[ -4   5   2   5   7  -5  -2   5  14  -5  -3   3   0   3  -4   1  -4  -2
   7   5  -5  -3  -3  -2  -5   8   6  -5  -7 -10  -7  -4  -2   1   1   2
   1   7   0   8  14   2   8  -2  -2   0  -6   1   1  -9   5   2   3  -4
   0   0   0   0   0  -1  -8  -3   4  -1   0   1   0   0   1  -3   0   4
   5   4   3  -4  -2   4   1  -3   7  13  -3  -4   0   2   3   0   0   7
   3  -3  -1   7  -8   4  -2  -4   4  11   6  -7  -1   2  -2  -3  -1   0
  21  -8  -3   7  -2   3   1   0  -4   2  -4   1  -6  -2  -2   5   6   2
   2  -6  -1   5  -1   3   6  -1   6  -2  -2 -16   3  -6 -14   9  -9  -3
   2   5   1  -1   6] : 7
[-14  -5  11 -28   4   2   9  -4   7  15  13 -10  -7  12   4   3   5   6
   9  -6  18  10  27  16  15   2   8  -3  13  -4  20  -3  -1   8  -4  -6
  21  11  -8  -9  18   8   2  19  -2 -12  35  -7  -8  54  16   6 -11  -5
  10  -5  -6  -5  22   3   3  10   3  -4  -4 -20   2   6   0 -16   2   0
  -1  -5  17   7  -3   9   8   1 -10  -9 -10  29  -2 -27  -7   7  -5   4
  43  -9   0  -6  13 -15   3 -21  28 -16  11  -3  -1 -15  -8   4   7  10
  -8 -15   2  -9 -16   0   5  18  -1   2  11   6  17  -5  10  14   3  10
  -7   0  -4 -12   1  -6 -29  -7 -15  -1  13  36 -17 -13 -13   1   0  -7
   6 -18  11  -3 -32] : 30
[ -6  -3   4   4   5   0  -1   5  13   5  -5   4   1  10   2  -2   0   3
   7   0  -2   0   3  -6  -2   7   4 -11  -2  -9  -6  -4   0   1  -2   1
  -5   9  -1   2  12   3   8   5  -7  -1   4   3   2  -9  10   0   3  -2
   3  -7  -5   0   3  -5 -10  -4   6  -1   2  -5   1   0   2  -6  -1   0
   6   4   6   1  -1   3   2  -4   5   4  -3   0  -3   3   4  -7  -4   7
   8  -7   1   7  -9  -3  -2  -4   4   6   2  -4   2   0  -2  -1  -5   4
  11 -12  -7   5  -2   3   2   4   0   4  -1   0  -3  -1   0   3   9   0
   0  -3  -4   2   3   8  11  -4  -2   0  -1 -12   5  -6 -11   8 -10  -2
   6   1   2   0  -2] : 10
[-10  -6   9 -16   5   2   8   3   2  16   8  -6  -7  18   9   0   5   7
   8  -5  14   9  16   4  14   5   3  -9  15  -6  11  -4  -1   5  -1  -3
  16  12  -7 -12   7   9   9  18  -5 -11  25  -3  -5  48  16   2  -6  -2
  10  -1 -11  -6  18   1   2   2   8  -1  -1 -20   0   5   4 -11   3  -2
   3  -4  13   8  -1   6   8   3 -12 -13  -7  26  -5 -14  -5  -1  -6   7
  30  -9   2   0   9 -14   7 -13  19 -10   7  -1   3 -11  -8   4   6   8
  -7 -12  -4  -5 -12   2   5  17   1   5   6   3  10  -5   7  11   6   0
  -2   1  -5 -10   2   2 -15  -8 -17   0  11  27 -11  -9  -9  -3   2  -2
   7 -11  10  -1 -27] : 26
[-1 -1  0  4  4 -1  2  7  3  1  0  0 -1  6  0  2 -1  1  5  2  1  1 -4 -1
  0  4 -1 -2  2 -5 -5 -1 -3 -2 -1  2  4  5 -3 -1 -2  2  7  0 -4 -4  2  2
  1  0  3  1  1 -1  4  4 -7 -1 -2 -1 -4 -2  5 -2  1 -1 -1 -1  2  1 -2  1
  0  2  0  1  0  0 -2  3  1  0  1  3 -1  1  3  0 -2  4  2 -5  1  2 -2  1
  1 -6  6  3 -1 -3  2  0  2  2 -1  3  4 -7 -6  2 -2  3  1  1 -1  2 -1  0
  0 -1 -1  1  4 -5  2  0 -1  0  0  8  3  0  2  0  0 -9  0 -1 -8  0 -1  0
  2  3 -1 -1 -3] : 10
[ -1  -1   1   7   5  -1   0   8   6   1  -2   2   0   6   0   1  -1   2
   6   2  -2  -1  -4  -4  -3   5   0  -5  -1  -6  -7  -2  -2  -2  -1   3
  -2   6  -1   1   1   1   8   0  -5  -1  -2   3   2  -7   3   0   3  -1
   2   1  -6   0  -3  -2  -6  -3   5  -1   1   0   0  -2   2   1  -2   1
   2   3   0   0   0   0  -1   0   5   3   1  -3  -1   5   4  -3  -2   5
   0  -5   1   5  -7   1   0  -4   3   7  -1  -3   2   3   1   1  -3   2
   8  -8  -7   5   0   3   1   0  -1   3  -2  -1  -3  -1  -2   1   6  -5
   2  -2  -2   4   1   9   9  -1   2   0  -2 -13   3  -1  -8   4  -4   0
   3   4   0  -1   2] : 8
[ -4  -2   3 -10   3   1   8   2   2   4   7  -5  -3   5  -2   4   2   3
   6  -1  10   4   9   9   4   0   1   1   6  -1   5   0  -4   0  -5   0
  13   5  -5  -5   2   3   1   6  -5  -8  14  -1  -3  19   5   4  -6  -3
   6   1  -5  -1   3   1  -1   4   2  -4  -2  -7   0   1  -1  -2  -4   1
  -5   1   5   4  -1   4  -2   4  -2  -5  -1  12   0 -10   1   6  -2   0
  16  -8   1  -4   7  -4   1 -15  14  -9   0  -3   0  -4   3   5  -1   5
  -7 -10  -3  -4  -8   1   2   3  -1   0   4   3  10  -1   4   4   2   1
  -2   3  -1  -5   1   3 -14   0  -2   1   6  11  -6  -2  -9  -2   0  -3
   3  -5   3  -2 -14] : 17
[  5   1  -4  20   4  -2  -4  10   6  -8  -7   6   4  -1  -4   1  -5  -2
   4   7 -11  -5 -15  -9 -12   5  -3  -3  -9  -7 -16  -1  -3  -6   0   6
 -10   1   2   8  -5  -3   8 -11  -4   4 -19   6   6 -37  -4  -1   8  -1
  -2   3  -5   3 -14  -3 -10  -7   3  -2   3  11  -1  -5   1   8  -5   2
   2   7  -7  -4   0  -3  -6  -1  13  12   6 -16   0  15   9  -4   1   4
 -17  -2   1   8 -15  11  -3   1  -6  15  -6  -4   1  10   6  -1  -7  -1
  16  -4  -9  10   5   5  -1  -9  -2   2  -7  -2 -11   2  -7  -4   6  -8
   5  -3   0  10   0  13  22   3  13   0  -9 -33  10   3  -7   7  -6   1
   0  12  -5  -1  17] : 0
[ -6   0   5  -1   6  -2   1   4  14   3  -2   2  -1   8   0   0  -1   2
   7   1   0   0   5  -1  -1   7   7  -9  -1  -9  -3  -4  -1   2  -1   1
   3   9  -2   3  15   3   7   5  -5  -3   4   1   0   3   8   2   1  -3
   3  -4  -2  -1   6  -2  -7  -2   6  -1   0  -6   0   2   2  -7   0   1
   5   3   7   0  -2   5   3  -3   4   5  -5   4  -2  -2   1  -2  -3   6
  12  -7   0   5  -5  -3  -1  -6   8   4   5  -5   1  -1  -3  -1  -1   4
  12 -11  -4   3  -5   3   2   5  -2   3   0   1  -1  -2   2   6   7   2
   0  -4  -3   0   1   3   2  -4  -2  -1   0  -6   1  -7 -13   7  -9  -2
   5  -1   3   0  -5] : 12
[ 1 -1 -1  5  4  0  2  7  2  0  0  0 -1  4 -1  2 -1  1  5  2  0  0 -5 -2
 -2  4 -2 -1  1 -4 -6 -1 -3 -3 -1  3  2  4 -2 -1 -3  1  6 -2 -4 -2 -4  2
  1 -6  1  1  1 -1  2  4 -7  0 -4 -1 -4 -2  4 -3  1  1 -1 -2  1  4 -3  1
 -1  3 -1  1  0  0 -3  3  4  2  2  1 -1  3  5  0 -1  3  0 -4  1  3 -4  3
  0 -6  4  3 -2 -3  1  2  3  2 -3  2  4 -6 -6  3 -1  3  1 -1 -1  2 -2  0
 -1 -1 -2  0  4 -6  2  0 -1  1  0  9  5  1  4  0 -1 -9  1  0 -7  1 -2  0
  2  4 -1 -2  1] : 8
[-12  -6  10 -22   4   3   8   0   5  16   9  -7  -6  15   6   1   6   7
   8  -6  15   9  22  10  13   2   6  -6  13  -5  13  -3  -1   6  -3  -4
  17  11  -7 -10  13   7   4  18  -5 -11  30  -4  -6  47  15   4  -9  -4
   9  -5  -8  -4  19   1   1   6   5  -3  -2 -20   2   6   1 -14   2  -1
   1  -3  15   8  -2   7   7   1 -10 -11  -8  25  -3 -19  -5   2  -6   5
  34 -10   1  -3  10 -15   4 -19  22 -13   8  -2   1 -12  -7   4   5   9
  -8 -14  -2  -7 -14   1   5  20   0   3   9   4  14  -5   9  11   5   6
  -5   1  -5 -10   2  -1 -21  -7 -15   0  11  30 -13 -11 -11   0  -1  -5
   7 -15  10  -2 -28] : 27
[-12  -6  10 -22   4   2   9   1   5  17  10  -8  -7  16   8   1   6   7
   8  -6  16  10  22  10  15   4   6  -7  15  -5  16  -4  -1   6  -2  -4
  17  12  -7 -11  12   9   6  19  -4 -12  30  -5  -7  53  17   4  -9  -4
  10  -3  -9  -6  21   2   3   6   6  -3  -2 -21   1   6   2 -14   3  -1
   2  -5  15   8  -2   7   8   2 -13 -12  -9  28  -4 -21  -7   2  -6   6
  37  -9   1  -3  11 -15   6 -16  23 -12   9  -2   1 -14  -9   4   7   9
  -7 -14  -1  -7 -15   1   5  17   0   4   9   4  14  -6   9  13   5   5
  -4   0  -5 -11   2  -2 -21  -8 -17  -1  12  33 -12 -11 -12  -1   1  -4
   7 -14  11  -2 -29] : 29
[ -1  -2   0   5   4   0   1   7   5   1  -2   1   0   6   0   1  -1   2
   6   2  -1  -1  -3  -4  -2   5  -1  -5   1  -6  -6  -2  -2  -2  -1   3
  -1   5  -2   0   1   2   8   0  -5  -1   0   3   2  -7   4   0   2  -1
   2   1  -6   0  -3  -2  -6  -3   5  -2   1   0   0  -2   2   1  -2   0
   2   3   0   1   0   0  -1   1   5   2   1   0  -2   4   4  -3  -2   4
   1  -5   1   5  -6   1   0  -5   3   5  -2  -3   2   2   2   1  -3   3
   7  -8  -7   4  -1   3   1   0  -1   3  -2   0  -2  -1  -1   2   6  -4
   2  -1  -2   3   1  10   9  -1   2   0  -1 -13   2  -1  -9   3  -4   0
   3   4   0  -1   0] : 8
